Below are the code and all the weights of a small trained network. Each question names an input and a class and asks about switching units off, where a switched-off unit gives its printed mean instead of its output.

import numpy as np


def w(rows, s, z=0):
    codes = np.array(rows[::2]) - 128.0
    scale = np.full(codes.shape[1], s)
    scale[-1] = z or s
    return codes * scale


def f(y):
    return y / 2 * (1 + np.tanh(0.7978845608 * (y + 0.044715 * y**3)))


def log_softmax(a):
    a = a - a.max(-1, keepdims=True)
    return a - np.log(np.exp(a).sum(-1, keepdims=True))


def net(x, mask):
    res = np.array(x, float).reshape(1, 5) / 4 @ E
    y = f(res @ A[0][:, :-1].T + A[0][:, -1])
    res = res + np.where(mask, y, B[0][:, -1]) @ B[0][:, :-1]
    return log_softmax(res[-1] @ U[:, :-1].T + U[:, -1])


A, B = {}, {}
E = w([
[71,191,66,82,170,74,121,36,103,66,101],'x0',
[129,138,99,84,57,60,84,162,187,110,146],'x1',
[98,95,206,133,42,40,65,60,82,140,173],'x2',
[94,96,149,104,32,246,112,71,173,107,60],'x3',
[170,188,65,97,127,83,183,97,168,162,193],'x4',
],0.012)
A[0] = w([
[46,118,152,134,115,165,108,80,59,145,134,206],'neuron 1',
[84,68,146,194,98,185,79,169,124,148,94,167],'neuron 2',
[63,188,91,104,135,133,93,108,153,64,89,66],'neuron 3',
[167,156,108,152,159,202,187,153,198,101,108,222],'neuron 4',
[133,74,183,212,122,204,94,169,141,133,112,211],'neuron 5',
[115,178,112,109,65,78,135,166,136,185,198,249],'neuron 6',
[138,142,97,165,212,109,147,141,127,131,183,179],'neuron 7',
[82,150,123,76,155,111,92,76,103,11,116,195],'neuron 8',
[56,97,120,74,117,77,110,75,138,71,97,220],'neuron 9',
[66,135,116,119,119,135,73,119,188,79,86,147],'neuron 10',
[162,113,169,131,62,131,115,127,162,144,166,145],'neuron 11',
[84,162,106,167,227,105,112,98,94,151,179,178],'neuron 12',
[150,157,73,96,176,66,189,207,73,146,162,191],'neuron 13',
[161,114,152,125,132,151,148,170,167,186,125,191],'neuron 14',
[86,75,206,116,120,101,120,90,86,108,177,82],'neuron 15',
[100,127,125,107,110,152,134,178,205,146,216,138],'neuron 16',
[128,120,135,42,92,110,111,133,163,138,137,171],'neuron 17',
[148,156,70,155,127,126,153,163,189,152,96,253],'neuron 18',
],0.012,0.0045)
B[0] = w([
[79,178,198,228,155,204,145,96,104,154,96,202],'neuron 1',
[73,9,133,162,13,140,177,141,61,103,118,233],'neuron 2',
[102,172,44,128,103,102,173,211,151,71,83,189],'neuron 3',
[124,181,115,34,119,215,214,188,126,232,213,240],'neuron 4',
[120,47,146,105,38,123,233,134,38,116,155,253],'neuron 5',
[93,58,99,193,136,81,59,4,228,119,174,220],'neuron 6',
[203,137,153,136,203,37,193,152,102,97,142,216],'neuron 7',
[87,180,73,167,146,91,139,204,144,112,1,228],'neuron 8',
[99,174,73,206,102,131,73,167,145,66,32,228],'neuron 9',
[115,116,74,67,25,120,143,192,148,51,56,196],'neuron 10',
[36,54,141,103,74,104,85,65,147,83,156,195],'neuron 11',
[155,203,152,156,213,53,216,82,45,94,43,217],'neuron 12',
[218,113,141,79,208,23,193,34,115,85,117,245],'neuron 13',
[183,62,133,77,83,106,199,162,153,146,190,205],'neuron 14',
[193,173,198,229,78,103,101,130,130,211,88,206],'neuron 15',
[161,66,43,57,136,139,129,139,162,180,203,187],'neuron 16',
[95,86,100,58,123,124,127,107,169,94,128,186],'neuron 17',
[174,154,8,47,167,200,171,202,217,169,209,206],'neuron 18',
],0.0081,0.018)
U = w([
[223,152,124,87,223,24,164,71,80,94,121,97],'0',
[42,212,112,95,190,214,195,110,75,191,137,125],'1',
[106,80,66,83,76,82,28,55,214,119,214,148],'2',
[114,15,223,123,5,143,148,145,24,121,123,221],'3',
[89,167,57,76,85,132,91,196,156,54,51,187],'4',
[120,195,200,197,88,119,29,88,97,182,105,4],'5',
[218,134,73,2,131,189,154,189,187,197,223,1],'6',
],0.0096,0.0042)

Each question gives the input, the list of numbers given to net, and the class t.
The units are the neurons (one row each of A and B). Each row of codes is followed by its name. A weight is (code - 128) times the scale printed after its matrix; where a second scale follows, it is the last column's (A, B and U).
mask holds one flag per neuron, in row order. A switched-off neuron (its flag False) gives its mean, the last column of its row in B, instead of its output. The means were averaged over made-up inputs and are rounded, as every weight is.
A unit's drop is (log p(t) with every unit on - log p(t) with that unit switched off) / (log p(t) with every unit on - log p(t) with every unit switched off).
k most important neurons: the k neurons with the biggest drops, biggest first
drop of u: that unit's drop, to one decimal
input [5,5,-6,0,2], class 6: most important neuron : (neuron 18)
input [6,-4,3,7,-7], class 4: 2 most important neurons : (neuron 8; neuron 9)
input [-4,-8,1,4,7], class 6: 2 most important neurons : (neuron 2; neuron 4)
input [2,-2,-6,-1,-4], class 6: 2 most important neurons : (neuron 4; neuron 1)
input [1,-8,-8,3,-6], class 3: 2 most important neurons : (neuron 5; neuron 2)
input [-4,2,-7,1,-5], class 6: 2 most important neurons : (neuron 4; neuron 18)
input [7,8,-8,3,7], class 6: 3 most important neurons : (neuron 18; neuron 4; neuron 16)
input [4,-2,-7,0,1], class 6: 2 most important neurons : (neuron 4; neuron 18)
input [-1,7,1,-1,2], class 2: drop of neuron 4 : 0.0
input [4,-4,7,5,-3], class 5: drop of neuron 1 : 0.5
input [-5,7,8,-8,7], class 2: drop of neuron 6 : 2.6
input [5,-4,7,6,-4], class 4: drop of neuron 9 : 0.7
